In the rows, zero is written as 128.
Each row of numbers belongs to one of the nodes below and depends on some of the facts about them. Some rows are named. Which node is each other row?

There are 3 kinds of fact about the nodes: denon, keve, bogulis.
skinin -denon-> 962; flezam -denon-> 357; veve -denon-> 357
studrigron -denon-> 992; bebrem -denon-> 610; stese -denon-> 357
drofli -denon-> 962; raben -denon-> 610; drifli -denon-> 610
skaten -denon-> 992; gruflok -denon-> 357; klasu -denon-> 962
breza -denon-> 610; plibrok -denon-> 610; pleklak -denon-> 610
stedre -denon-> 357; sozi -denon-> 610; skuna -denon-> 357
tovor -denon-> 610; ronupom -denon-> 357; tedra -denon-> 962
pabrar -denon-> 610; brestam -denon-> 962; tiskuplor -denon-> 357
kosor -denon-> 610; stegrik -denon-> 962; plople -denon-> 992
trugrer -denon-> 962; vapom -denon-> 357; brosi -denon-> 962
busobin -denon-> 962; meder -denon-> 610; flova -denon-> 962
skegrel -denon-> 962; gurum -denon-> 962; notos -denon-> 357
zaku -denon-> 610; klubri -denon-> 357; flisti -denon-> 610
fitri -denon-> 357; tifom -denon-> 610; larur -denon-> 357
bogras -denon-> 962; klenen -denon-> 962; lalak -denon-> 610
noga -denon-> 610; trodek -denon-> 962; tura -denon-> 610
broklusu -denon-> 357; kiflem -denon-> 992; potos -denon-> 962
drulu -denon-> 962; brilopom -denon-> 992; plafo -denon-> 357
flatagrek -denon-> 610; nizepu -denon-> 357; toso -denon-> 992
kome -denon-> 610; skigatrus -denon-> 357; traskas -denon-> 992
talar -denon-> 610; filal -denon-> 610; lufil -denon-> 962
mepli -denon-> 962; klofa -denon-> 962; liman -denon-> 992
brodal -denon-> 357; broklem -denon-> 357; zuso -denon-> 962
trimu -denon-> 962; stizedi -denon-> 357; meros -denon-> 610
zopim -denon-> 992; satradro -denon-> 610; fluni -denon-> 992
klolus -denon-> 610; vaple -denon-> 610; plubrik -denon-> 357
kamel -denon-> 357; lebra -denon-> 992; pilon -denon-> 962
kuzetul -denon-> 610; lapligor -denon-> 962; flikas -denon-> 357
fogur -denon-> 357; gatrupe -denon-> 962; dogro -denon-> 992
vuvor -denon-> 992; tuvustun -denon-> 610; trigagra -denon-> 357
sibren -denon-> 992; fezom -denon-> 962; stetrur -denon-> 357
punipes -denon-> 962; plugru -denon-> 992; grutros -denon-> 962
grabim -denon-> 962; bobrer -denon-> 992; trebram -denon-> 962
vafin -denon-> 610; kaplo -denon-> 962; flitro -denon-> 992
kaposta -denon-> 610; mesi -denon-> 610; nesuklan -denon-> 357
dimu -denon-> 962; drumen -denon-> 992; dugrim -denon-> 357
grizu -denon-> 962; bostim -denon-> 962; tosos -denon-> 610
bidrok -denon-> 610; skikom -denon-> 992; brosus -denon-> 962
vufibro -denon-> 962; gitros -denon-> 610; rufon -denon-> 992
klomutru -denon-> 610; sigre -denon-> 357; klutri -denon-> 962
klupoven -denon-> 610; klogu -denon-> 610; klumus -denon-> 962
plapom -keve-> trigagra; veve -keve-> pivir; stese -keve-> tiskuplor
raben -keve-> druplam; drifli -keve-> gatrupe; skaten -keve-> drapa
klasu -keve-> sibren; breza -keve-> pleklak; plibrok -keve-> flatagrek
pleklak -keve-> veve; stedre -keve-> punipes; veplu -keve-> kosor
tedra -keve-> gurum; pabrar -keve-> nesuklan; brestam -keve-> grizu
kosor -keve-> skikom; stegrik -keve-> tosos; plople -keve-> vuvor
trugrer -keve-> lalak; plazuk -keve-> plibrok; vapom -keve-> fluni
brosi -keve-> mepli; busobin -keve-> lapligor; flova -keve-> dugrim
skegrel -keve-> mipem; gurum -keve-> skuna; notos -keve-> raben
klubri -keve-> plafo; grebodron -keve-> zuso; flisti -keve-> faful
fitri -keve-> grabim; tifom -keve-> nizepu; bogras -keve-> fitri
klenen -keve-> satradro; zavor -keve-> plapom; tura -keve-> plazuk
broklusu -keve-> broklem; drapa -keve-> fogur; faful -keve-> flikas
drulu -keve-> klenen; brilopom -keve-> meros; plafo -keve-> tifom
flatagrek -keve-> dogro; nizepu -keve-> drifli; gepu -keve-> dimu
pivir -keve-> sozi; kome -keve-> potos; meplos -keve-> klutri
traskas -keve-> breza; filal -keve-> vufibro; lufil -keve-> notos
zuso -keve-> brestam; trimu -keve-> stedre; stizedi -keve-> kaposta
meros -keve-> flisti; zopim -keve-> trimu; mipem -keve-> vafin
satradro -keve-> sitri; fluni -keve-> skaten; lebra -keve-> klogu
kuzetul -keve-> kizus; dubrasti -keve-> rufon; lapligor -keve-> gruflok
dudol -keve-> brosi; flikas -keve-> drumen; fogur -keve-> bidrok
vegun -keve-> stegrik; dogro -keve-> lebra; maros -keve-> flitro
vuvor -keve-> ronupom; tuvustun -keve-> larur; trigagra -keve-> vapom
sibren -keve-> vegun; fezom -keve-> bebrem; stetrur -keve-> klofa
plugru -keve-> klomutru; grutros -keve-> stese; grabim -keve-> brilopom
bobrer -keve-> stetrur; kaposta -keve-> drulu; mesi -keve-> lufil
dimu -keve-> noga; grizu -keve-> stizedi; tosos -keve-> fezom
bidrok -keve-> bostim; brosus -keve-> pilon; vufibro -keve-> drodim
gitros -keve-> tovor; rufon -keve-> tura; maren -keve-> grebodron
sitri -keve-> studrigron; klutri -keve-> gitros; klogu -keve-> filal
skinin -bogulis-> 942; flezam -bogulis-> 844; veve -bogulis-> 844
studrigron -bogulis-> 948; raben -bogulis-> 379; drifli -bogulis-> 490
gruflok -bogulis-> 948; breza -bogulis-> 844; plibrok -bogulis-> 381
pleklak -bogulis-> 476; sozi -bogulis-> 844; tovor -bogulis-> 844
ronupom -bogulis-> 652; tedra -bogulis-> 652; pabrar -bogulis-> 948
tiskuplor -bogulis-> 948; kosor -bogulis-> 948; stegrik -bogulis-> 379
plople -bogulis-> 844; trugrer -bogulis-> 786; vapom -bogulis-> 652
brosi -bogulis-> 786; meder -bogulis-> 844; flova -bogulis-> 948
skegrel -bogulis-> 381; gurum -bogulis-> 948; notos -bogulis-> 652
zaku -bogulis-> 476; klubri -bogulis-> 379; flisti -bogulis-> 625
fitri -bogulis-> 490; tifom -bogulis-> 652; larur -bogulis-> 948
bogras -bogulis-> 625; klenen -bogulis-> 476; lalak -bogulis-> 786
trodek -bogulis-> 948; tura -bogulis-> 948; broklusu -bogulis-> 942
kiflem -bogulis-> 379; potos -bogulis-> 786; brilopom -bogulis-> 379
plafo -bogulis-> 844; flatagrek -bogulis-> 625; nizepu -bogulis-> 786
kome -bogulis-> 490; skigatrus -bogulis-> 476; traskas -bogulis-> 844
talar -bogulis-> 942; filal -bogulis-> 844; lufil -bogulis-> 381
mepli -bogulis-> 625; liman -bogulis-> 381; brodal -bogulis-> 381
broklem -bogulis-> 381; zuso -bogulis-> 652; trimu -bogulis-> 490
stizedi -bogulis-> 844; meros -bogulis-> 379; satradro -bogulis-> 652
fluni -bogulis-> 379; klolus -bogulis-> 381; vaple -bogulis-> 948
plubrik -bogulis-> 490; lebra -bogulis-> 948; pilon -bogulis-> 381
kuzetul -bogulis-> 381; lapligor -bogulis-> 942; fogur -bogulis-> 948
gatrupe -bogulis-> 942; dogro -bogulis-> 844; vuvor -bogulis-> 786
sibren -bogulis-> 381; punipes -bogulis-> 942; plugru -bogulis-> 652
grutros -bogulis-> 948; grabim -bogulis-> 490; bobrer -bogulis-> 381
trebram -bogulis-> 844; vafin -bogulis-> 948; kaplo -bogulis-> 652
flitro -bogulis-> 942; kaposta -bogulis-> 476; mesi -bogulis-> 625
nesuklan -bogulis-> 379; dimu -bogulis-> 379; drumen -bogulis-> 379
dugrim -bogulis-> 381; grizu -bogulis-> 786; tosos -bogulis-> 625
bidrok -bogulis-> 942; skikom -bogulis-> 942; brosus -bogulis-> 948
gitros -bogulis-> 476; rufon -bogulis-> 948; klomutru -bogulis-> 625
sigre -bogulis-> 786; klutri -bogulis-> 948; klupoven -bogulis-> 786
klumus -bogulis-> 490

Named rows:
[ 93 126  74 139 156 178  76 171 136 122 106 146 145 136 143 122 133 125
 123 111 192 136 156 168 157 141 143 148] -> kosor
[110 100 140 130 133 111 160 153 128  27 176 189  76 119 170 163 166 125
 113 110  70 170 112 150 183 164  82 141] -> gufa
[111 135 116 114 147 152  82 190 120 116 112 118 156 154 166 129 140 149
 124 116 195 136 164  96 117 117 136 110] -> flatagrek
[135 111  89  88 132 150 107 151 136 128 104 150 154 154 161 128 107 145
 155 136 161 122 148 114  99 105 126 104] -> dogro
[145  96 112 143 145 173 108 146 116  99 113 121 150 128 134  95 105 133
 155 134 184 128 114 144 118 106 171  91] -> plibrok
[145 107 147 129 145 104 161 163 128  49 178 162  49 128 193 154 147 126
 127  66  79 176  90 118 195 169  88 108] -> dubrasti
[135 132 101 101 148 163  94 163 146 128 116 136 153 144 175 125 118 131
 175 125 143 146 157 131 127 111 124 111] -> rufon
[ 89 101  98 117 147 178  89 156 114  97 112 141 143 125 109 143 151 137
 148 174 175  93 163 133  92 116 106 152] -> tovor
[107 136 170 120 102 147 112 155 187 128  87 147  97 148 188 105 119 124
 152  47 124 134 143 166 137 163 168  93] -> busobin
[189 137  90 112 153 154 101 138 115 129 122 125 155 115 159 108  93 154
 190 101 158 144 105 111 121 111 143  85] -> bobrer
[121 113 114 105 129 149 120 138 139 115 113 149 137 147 147 133 125 149
 131 131 147 114 139 126 119 129 107 132] -> trebram
[139  91  97  85 152 188  83 163 118 111 123 102 150 132 121 141 143 140
 134 142 187 137 127  92 114  94 124 142] -> breza
[160 128  60 138 147 189 105 140 112 126 110 136 156 140 161  77  95 132
 105  79 199 157  97 166 145 126 171 104] -> kuzetul
[114  94 102 111 137 174 105 174 129 115 110 121 140 151 151 124 122 142
 141 133 182 129 150 118 104 102 146 119] -> filal
[110 137 141  89 156 175  76 160 118 103 108 108 161 138 132 144 176 141
 119 120 163 123 169  73 105 127 137 134] -> flisti
[106 121 105 130 146 170  87 185 152 107 116 127 137 157 141 123 131 121
 141 112 179 147 150 158 138 125 154 116] -> kaposta
[ 99 124  96 130 144 130  92 136 127  93 144 173 172 132 136 130 132 141
 137 161 153 117 150 166 150 125 114 172] -> punipes
[116 132 110 133 132 102 122 118 146 112 161 186 115 140 131 159 159 137
 129 109 122 120 123 159 182 142  84 180] -> stedre
[133 139 108 121 156 142  84 138 153 122 132 140 123 107 116 149 149 127
 167 128 134 122 155 132 145 136 101 167] -> klutri
[129 123 155  95 130 186 121 118 138 128 109 146 144 139 127 118 121 131
 112 125 142 114 135 143 121 140 111 133] -> dimu

Which node is each row?
No name comes twice in this set of rows, the named rows included.
[ 93 104 171 145 131 103 168 158 139  32 159 184  55 105 169 158 152 115
 132 105  66 137 135 150 164 176  73 124] | vegun
[114 102 105 115 145 208 105 148 112 126 100 131 158 153 122 113 117 138
 100 132 191 139 123 143 129 134 126 118] | raben
[168 138 106  95 141 149 107 142 153 124 140 124 156 174 173 131 131 134
 124  78 151 182 111 127 180 126 142 130] | grutros
[135 131 129 134 162 115 152 139 113  56 166 176  30  89 164 169 166 127
 137  71  68 155 108 128 193 175  58 158] | meplos
[174 135 128 135 126 143 128 114 135 118 122 130 121 109 155 102 105 144
 165  85 153 131  95 132 130 133 144 100] | skegrel
[129  80 101  86 152 173  87 161 121  88 127 121 165 153 104 141 156 137
 129 185 169 122 140 101  99  85 119 150] | sozi
[ 91  68 141 132 130  88 164 164 130  10 189 189  94 138 150 165 161 122
 117 153  83 167 132 150 176 137  82 124] | drodim
[176 130  95  62 165 191  98 123 119 147 120 113 134 144 166 137 125 144
 165 102 146 140 115  70 112 119 122 128] | traskas
[ 98  93 113 138 144 146  86 193 147  90 141 116 166 139 134 141 138 123
 162 169 171 138 172 143 119 103 156 128] | vafin
[113 128  93 126 165 190  70 160 136 110 120 121 137 116 105 143 154 127
 175 130 163 127 153 124 123 123 117 159] | gitros
[ 92  74 109 143 138 104 164 172 124  31 198 218 109 168 172 159 149 122
  67 146 111 199 118 185 213 147  72 136] | kizus
[ 55 121 128 118 141 165  77 176 123 114  97 152 183 158 153 125 152 145
  85 152 185 122 190 142 110 137 129 124] | klomutru
[ 92 115  95 115 140 146  82 167 157 115 130 164 184 161 150 124 118 130
 161 167 157 134 185 168 130 109 138 118] | studrigron
[175 139 179 163 124  97 126 164 141 103 109 130 109 104 159 114 113 124
 222  79 168 104 130 114  87 129 120  31] | trugrer

Now the same nodes, written a new way:
Known rows:
[141 119 123 125 122 127 162 123 124 109 120 125 145 144 103 145 126 156
 131 149 121 129 102 134 132 124 121 122] -> flitro
[127 158 133 118 121 121 154 151  97 110 123 130 120 129  99  94 132 117
 103 130 139 126 103 105 130 142 107 122] -> zavor
[100 143 112 197 175 119 131 112 136 110 119 122 107 129 102  94 127 153
 111 148  98 128 111 103 112 122 107 125] -> dubrasti
[ 94 123 174 119 118 136 117 136 149 126 117 138 141 121  93 195 125 119
 137 131 180 124 142 187 163 121 110 120] -> drulu
[139 152 106 127 126 128 117 142 137 118 136 126 122 121 170  94 125 132
 185 134 172 123  97 138 118 125 185 192] -> nesuklan
[154 128 109 117 123 129 113 154 141 110 136 123 151 123 174  92 123 121
 143 150 149 124 111 131 114 122 145 129] -> plubrik
[122 131 147 139 137 125 123 142 129 110 122 125 141 122 104  96 143 135
 140 119 137 129 135 108 119 124 111 121] -> zopim
[ 97 144 110 223 191 123 148 112 101 105 119 122 140 138 109  96 136 178
 122 158 133 127 100 105 114 122 109 128] -> rufon
[131 126 136 131 136 125 117 114 119 110 122 124 153 140 106 134 136 139
 128 122 140 127 107 119 133 124 120 123] -> vuvor
[130 136 123 123 127 124 141 125 120 112 120 125 108 133 104 133 126 137
 114 127 134 128 124 105 119 125 112 121] -> pivir
[153 118 107 126 123 135 116 171 129 110 129 125 143 122 160  94 125 127
 146 148 140 126 106 137 115 123 135 140] -> kamel
[171 109 111 116 115 122 112 112 141 200 143 126 104 120 144  93 120 118
 100 135  92 127 150 103 115 139 111 123] -> mesi
[ 97 142 183 115 122 128 158 112 202 110 118 120 132 145  95 152 122 119
 153 123  99 122 123 206 161 123 123 120] -> mepli
[173 109 109 115 114 123 115 111 136 188 137 125 104 121 149  95 118 120
  99 151  94 127 133 104 115 141 131 124] -> tosos
[204 114 110 118 120 164 111 171 117 112 130 141 152 122 139  98 126 120
 139 179 118 125 101 187 118 123 127 123] -> stizedi
[149 102 106 111 115 123 164 116 112 135 163 120 106 139 165 103 123 120
  97 102  93 177 163  99 116 163 144 125] -> filal
[135 120 104 141 127 144 117 169  98 108 128 125 150 122 177 104 126 141
 132 149 173 125 100 114 115 123 159 147] -> tiskuplor
[ 95 135 144 123 132 128 132 112 141 108 119 123 148 153  95 207 125 120
 134 105 136 124 118 167 161 123 130 123] -> potos
[ 97 194 172 138 140 169 115 119 114 110 120 136 119 123  94 194 137 118
 164 114 120 119 155 180 166 124 141 112] -> brestam
[128 134 154 137 145 124 115 116 132 113 122 125 149 123 110 102 147 124
 126 107 143 128 122 112 125 124 111 123] -> plugru

Rows to name:
No name comes twice in this set of rows, the named rows included.
[151 142 107 116 121 128 136 186  99 107 134 127 155 122 123  90 126 118
 128 163 149 123  98 129 117 131 112 147] | trigagra
[153 120 110 118 123 129 112 157 148 110 137 122 152 122 177  90 124 121
 143 139 149 126 124 131 113 121 138 127] | fitri
[127 108 126 118 140 124 184 119 153 106 122 119 156 159 103  97 127 151
 125 105  97 159 116 111 118 125 111 125] | dogro
[135 144 108 138 136 127 114 158 145 138 146 127 128 119 160  90 145 120
 182 108 163 124 101 128 115 124 144 185] | klubri
[ 98 206 179 139 156 164 114 113 113 109 121 136 126 126  95 203 144 116
 154 105 118 118 145 183 174 125 157 114] | zuso
[ 94 117 145 148 150 152 131 113 187 113 117 122 119 133  99 228 125 156
 167 104 126 126 168 172 134 120 156 119] | bostim
[ 98 109 113 123 159 124 197 145 109 106 123 120 155 152 131 119 148 153
 124 102 153 166 138 102 118 127 134 126] | lebra
[147 109 106 120 113 124 106 114  93 200 147 186 106 122 164 168 123 120
  97 146 140 124 135 100 117 126 138 122] | kaposta
[135 107 143 116 118 125 116 151 131 187 119 160 116 121 102 161 124 138
 103 164 203 135 115 113 136 121 109 122] | sitri
[130 118 124 136 140 126 118 115 144 133 121 124 107 127 128 156 126 161
 128 116 126 144 148 106 118 123 123 121] | drapa
[122 107 105 115 116 123 170 120 102 147 162 121 106 125 178  97 122 121
  99 101  96 162 167  97 115 162 156 127] | klogu
[169 196 151 140 146 129 112 134  98 118 125 156 106 122 102 139 152 119
 138 124 106 124 153 107 132 128 125 113] | maren
[171 201 140 135 144 134 114 126  97 114 124 156 105 125 103 158 136 120
 138 136 110 123 139 107 140 130 144 113] | grebodron

